Here is a tiny trained network, its code and every weight. The questions are about switching its units off for an input and a target symbol, where a switched-off unit gives its printed mean instead of its output.

import numpy as np


def w(rows, s, z=0):
    codes = np.array(rows[::2]) - 128.0
    scale = np.full(codes.shape[1], s)
    scale[-1] = z or s
    return codes * scale


def f(y):
    return y / 2 * (1 + np.tanh(0.7978845608 * (y + 0.044715 * y**3)))


def softmax(a):
    e = np.exp(a - a.max(-1, keepdims=True))
    return e / e.sum(-1, keepdims=True)


def log_softmax(a):
    a = a - a.max(-1, keepdims=True)
    return a - np.log(np.exp(a).sum(-1, keepdims=True))


def net(x, mask):
    ids = ['ΛΠΦΨεζ'.index(c) for c in x.split()]
    T = len(ids)
    res = E[ids] + P[:T]
    u = 0
    for l in range(2):
        q, k, v = (res @ M[l].T for M in (Q, K, V))
        z = softmax(np.where(np.tri(T) > 0, q @ k.T / 4**0.5, -1e9)) @ v
        res = res + np.where(mask[u], z, O[l][:, -1]) @ O[l][:, :-1]
        u += 1
        y = f(res @ A[l][:, :-1].T + A[l][:, -1])
        res = res + np.where(mask[u : u + 8], y, B[l][:, -1]) @ B[l][:, :-1]
        u += 8
    return log_softmax(res[-1] @ U[:, :-1].T + U[:, -1])


Q, K, V, O, A, B = {}, {}, {}, {}, {}, {}
E = w([
[135,146,170,146,54,161,116,144,83,132],'Λ',
[141,83,140,156,8,76,60,100,71,173],'Π',
[161,23,124,130,111,130,85,252,111,118],'Φ',
[64,95,100,86,91,68,35,161,162,203],'Ψ',
[51,134,76,242,129,119,149,108,167,117],'ε',
[143,110,210,137,165,54,174,187,61,211],'ζ',
],0.016)
P = w([
[148,151,87,163,194,219,25,61,196,128],'0',
[106,147,185,122,23,81,80,157,101,161],'1',
[103,132,185,100,68,118,122,160,114,132],'2',
[86,107,189,134,85,185,120,151,158,142],'3',
[76,55,191,122,95,186,150,154,156,131],'4',
[88,82,170,134,111,254,126,169,217,159],'5',
],0.0069)
Q[0] = w([
[72,164,75,143,127,107,134,87,153,128],'0.h0',
[176,85,117,104,223,157,89,154,175,49],'0.h0',
[116,28,144,225,2,192,70,125,189,169],'0.h0',
[183,174,103,77,78,137,94,118,113,9],'0.h0',
],0.0061)
K[0] = w([
[170,111,186,92,86,180,148,142,141,155],'0.h0',
[85,195,186,148,89,76,114,66,77,132],'0.h0',
[168,165,154,133,255,143,94,102,119,151],'0.h0',
[60,93,223,113,119,66,213,198,161,168],'0.h0',
],0.0069)
V[0] = w([
[115,77,59,120,40,119,1,99,101,101],'0.h0',
[115,21,208,73,136,36,174,188,42,32],'0.h0',
[119,133,210,141,33,141,153,69,85,85],'0.h0',
[165,99,65,155,134,244,146,211,187,16],'0.h0',
],0.0047)
O[0] = w([
[145,120,98,220,76,75,84,79,168,113,254],'0.h0',
[105,123,48,203,138,147,80,161,174,179,70],'0.h0',
[169,114,38,44,84,67,254,209,168,123,104],'0.h0',
[92,149,55,42,88,118,100,152,133,88,122],'0.h0',
],0.0094,0.0037)
A[0] = w([
[14,135,118,127,112,141,76,117,187,148,63],'0.n0',
[175,97,164,237,146,79,145,112,173,114,73],'0.n1',
[121,158,149,103,59,70,123,82,133,202,101],'0.n2',
[70,85,75,185,101,92,147,84,124,117,194],'0.n3',
[113,127,82,134,101,90,118,35,200,208,120],'0.n4',
[1,134,148,150,121,130,137,172,163,192,192],'0.n5',
[91,113,168,92,236,56,69,90,158,142,48],'0.n6',
[167,163,198,160,46,201,120,42,127,68,254],'0.n7',
],0.0063,0.0027)
B[0] = w([
[148,134,27,117,148,171,130,166,85,49,191],'0.n0',
[171,36,135,177,135,133,150,191,158,148,184],'0.n1',
[186,116,75,105,223,147,174,71,39,118,218],'0.n2',
[242,204,121,74,176,119,179,98,228,131,207],'0.n3',
[145,108,89,119,232,108,67,185,158,52,184],'0.n4',
[196,208,79,86,150,143,122,100,57,133,227],'0.n5',
[8,103,114,124,141,126,119,134,119,111,136],'0.n6',
[135,132,226,1,134,43,140,202,123,163,254],'0.n7',
],0.0055,0.0058)
Q[1] = w([
[195,163,95,175,117,106,120,140,145,143],'1.h0',
[133,157,103,56,250,109,224,102,148,106],'1.h0',
[189,88,50,83,73,133,49,231,76,179],'1.h0',
[53,156,92,139,129,149,73,2,61,145],'1.h0',
],0.0052)
K[1] = w([
[173,61,147,107,123,64,107,91,59,77],'1.h0',
[59,117,172,104,123,160,134,163,142,210],'1.h0',
[254,80,142,146,117,156,103,78,167,55],'1.h0',
[73,151,192,184,48,71,199,63,115,171],'1.h0',
],0.0064)
V[1] = w([
[43,10,227,112,28,46,218,254,187,175],'1.h0',
[117,147,61,13,49,74,158,82,152,134],'1.h0',
[176,103,118,191,232,29,189,142,214,143],'1.h0',
[180,193,58,206,114,123,170,111,130,226],'1.h0',
],0.005)
O[1] = w([
[154,127,203,146,125,159,97,108,128,134,172],'1.h0',
[151,99,163,64,163,84,91,131,120,113,85],'1.h0',
[152,165,94,208,117,122,128,135,133,45,157],'1.h0',
[246,155,43,114,144,113,152,124,59,145,2],'1.h0',
],0.012,0.0024)
A[1] = w([
[134,189,165,153,120,103,141,36,166,164,126],'1.n0',
[181,254,117,191,87,124,105,117,60,88,139],'1.n1',
[30,187,160,115,130,144,96,170,138,191,192],'1.n2',
[187,121,126,94,103,92,90,136,158,197,252],'1.n3',
[139,120,134,159,120,78,75,149,140,150,151],'1.n4',
[135,74,156,132,187,88,110,177,66,135,154],'1.n5',
[95,122,154,133,73,122,58,99,105,32,160],'1.n6',
[95,190,131,68,150,130,117,40,138,97,151],'1.n7',
],0.0073,0.0026)
B[1] = w([
[224,188,255,191,47,158,143,195,130,166,147],'1.n0',
[104,109,68,37,118,160,184,218,85,144,223],'1.n1',
[46,18,114,110,173,93,215,137,35,80,231],'1.n2',
[185,28,129,87,173,113,31,56,185,130,254],'1.n3',
[67,45,112,203,96,132,137,68,109,148,209],'1.n4',
[144,219,146,162,160,114,100,32,54,143,233],'1.n5',
[122,143,188,182,58,89,163,169,144,65,226],'1.n6',
[171,109,187,85,152,67,225,182,202,70,163],'1.n7',
],0.006,0.0068)
U = w([
[246,131,156,108,104,114,71,83,139,162,180],'Λ',
[210,184,107,130,109,79,178,143,144,100,182],'Π',
[85,97,40,96,145,77,120,90,80,139,161],'Φ',
[102,152,142,217,53,110,52,134,113,131,51],'Ψ',
[131,122,156,59,78,100,193,175,87,128,2],'ε',
[153,137,123,158,189,155,154,92,3,169,186],'ζ',
],0.0058,0.0021)

Each question gives the input, a string of symbols that net reads in full, and the target symbol t.
The units are the heads (4 rows each of Q, K, V and O) and the neurons (one row each of A and B). Each row of codes is followed by its name. A weight is (code - 128) times the scale printed after its matrix; where a second scale follows, it is the last column's (O, A, B and U).
mask holds one flag per unit, layer by layer, with each layer's heads first. A switched-off unit (its flag False) gives its mean, the last column of its rows in O or B, instead of its output. The means were averaged over made-up inputs and are rounded, as every weight is.
A unit's drop is (log p(t) with every unit on - log p(t) with that unit switched off) / (log p(t) with every unit on - log p(t) with every unit switched off).
The circuit of an input: a set's keep is (log p(t) with only the set's units on - log p(t) with every unit switched off) / (log p(t) with every unit on - log p(t) with every unit switched off). Starting from the 12 units with the biggest drops (on a tie, the unit counted first), units are removed one at a time, each time the one whose removal leaves the highest keep (on an exact tie, the one counted first), for as long as the keep stays at least 0.8.
circuit, biggest first: the units of the circuit, biggest drop first
most important unit: the unit with the biggest drop
top k neurons: the k neurons with the biggest drops, biggest first
k most important neurons of layer l: the k neurons of layer l with the biggest drops, biggest first
input Φ Ψ ζ Ψ Ψ Φ, target Φ: top 3 neurons -> (0.n0, 0.n4, 0.n2)
input Λ Φ Π Λ Φ, target Λ: top neuron -> (0.n4)
input Π ε Φ ζ Λ Π, target Π: circuit, biggest first -> (1.h0, 0.h0, 0.n3, 0.n4)
input ε Π Ψ Ψ, target ε: circuit, biggest first -> (0.h0, 1.n7, 1.h0)
input Π Φ ζ, target Π: circuit, biggest first -> (0.h0, 1.h0, 0.n4)
input Φ Λ ζ, target Φ: circuit, biggest first -> (0.h0, 1.h0)
input Π Λ Ψ Ψ, target Π: circuit, biggest first -> (0.h0, 1.h0, 0.n3)
input Λ Λ Ψ Λ, target Λ: top 2 neurons -> (1.n3, 1.n1)
input ζ ζ Π ζ ε, target Π: 2 most important neurons of layer 0 -> (0.n3, 0.n2)
input Ψ Λ ε Π ζ Ψ, target Ψ: circuit, biggest first -> (0.h0, 0.n7, 1.h0, 0.n1)
input ε ζ Φ Λ Λ Λ, target ε: top 2 neurons -> (1.n2, 0.n7)
input Λ Π Φ, target Ψ: top 2 neurons -> (0.n5, 0.n7)
input ζ Π Λ Λ, target ζ: top 3 neurons -> (1.n2, 0.n3, 1.n6)
input ζ ε Ψ Π Π Π, target ζ: circuit, biggest first -> (0.h0)
input ε Π Π, target ε: circuit, biggest first -> (0.h0, 0.n7)
input Λ ε Λ Π, target Λ: circuit, biggest first -> (1.h0, 0.h0, 1.n3, 1.n2)
input ε Φ Φ Ψ, target ε: 4 most important neurons of layer 1 -> (1.n7, 1.n6, 1.n2, 1.n3)
input Φ Φ Φ Φ Λ, target Φ: 2 most important neurons of layer 1 -> (1.n2, 1.n0)
input Φ Φ Π Π, target Φ: 3 most important neurons of layer 0 -> (0.n0, 0.n4, 0.n1)
input Λ ζ Π, target Λ: most important unit -> 1.h0
input Π Λ Φ Φ, target Π: top 4 neurons -> (0.n4, 0.n3, 1.n1, 0.n2)
input Π Λ Ψ Λ Φ, target Π: top 3 neurons -> (0.n4, 0.n3, 0.n2)
input Λ Φ Φ ζ, target Λ: 2 most important neurons of layer 0 -> (0.n4, 0.n0)
input ζ Φ Φ, target Ψ: top 2 neurons -> (0.n2, 1.n1)
input Ψ Φ Φ Λ, target Ψ: 3 most important neurons of layer 0 -> (0.n6, 0.n1, 0.n5)
input Ψ Ψ Π Ψ ζ ζ, target Ψ: top 2 neurons -> (0.n4, 1.n1)
input Ψ ζ Ψ Ψ, target Ψ: top neuron -> (0.n6)
input ζ Φ Λ ζ Λ, target ζ: 3 most important neurons of layer 1 -> (1.n6, 1.n2, 1.n7)
input ζ Λ Λ ε Φ, target ζ: 2 most important neurons of layer 1 -> (1.n6, 1.n3)
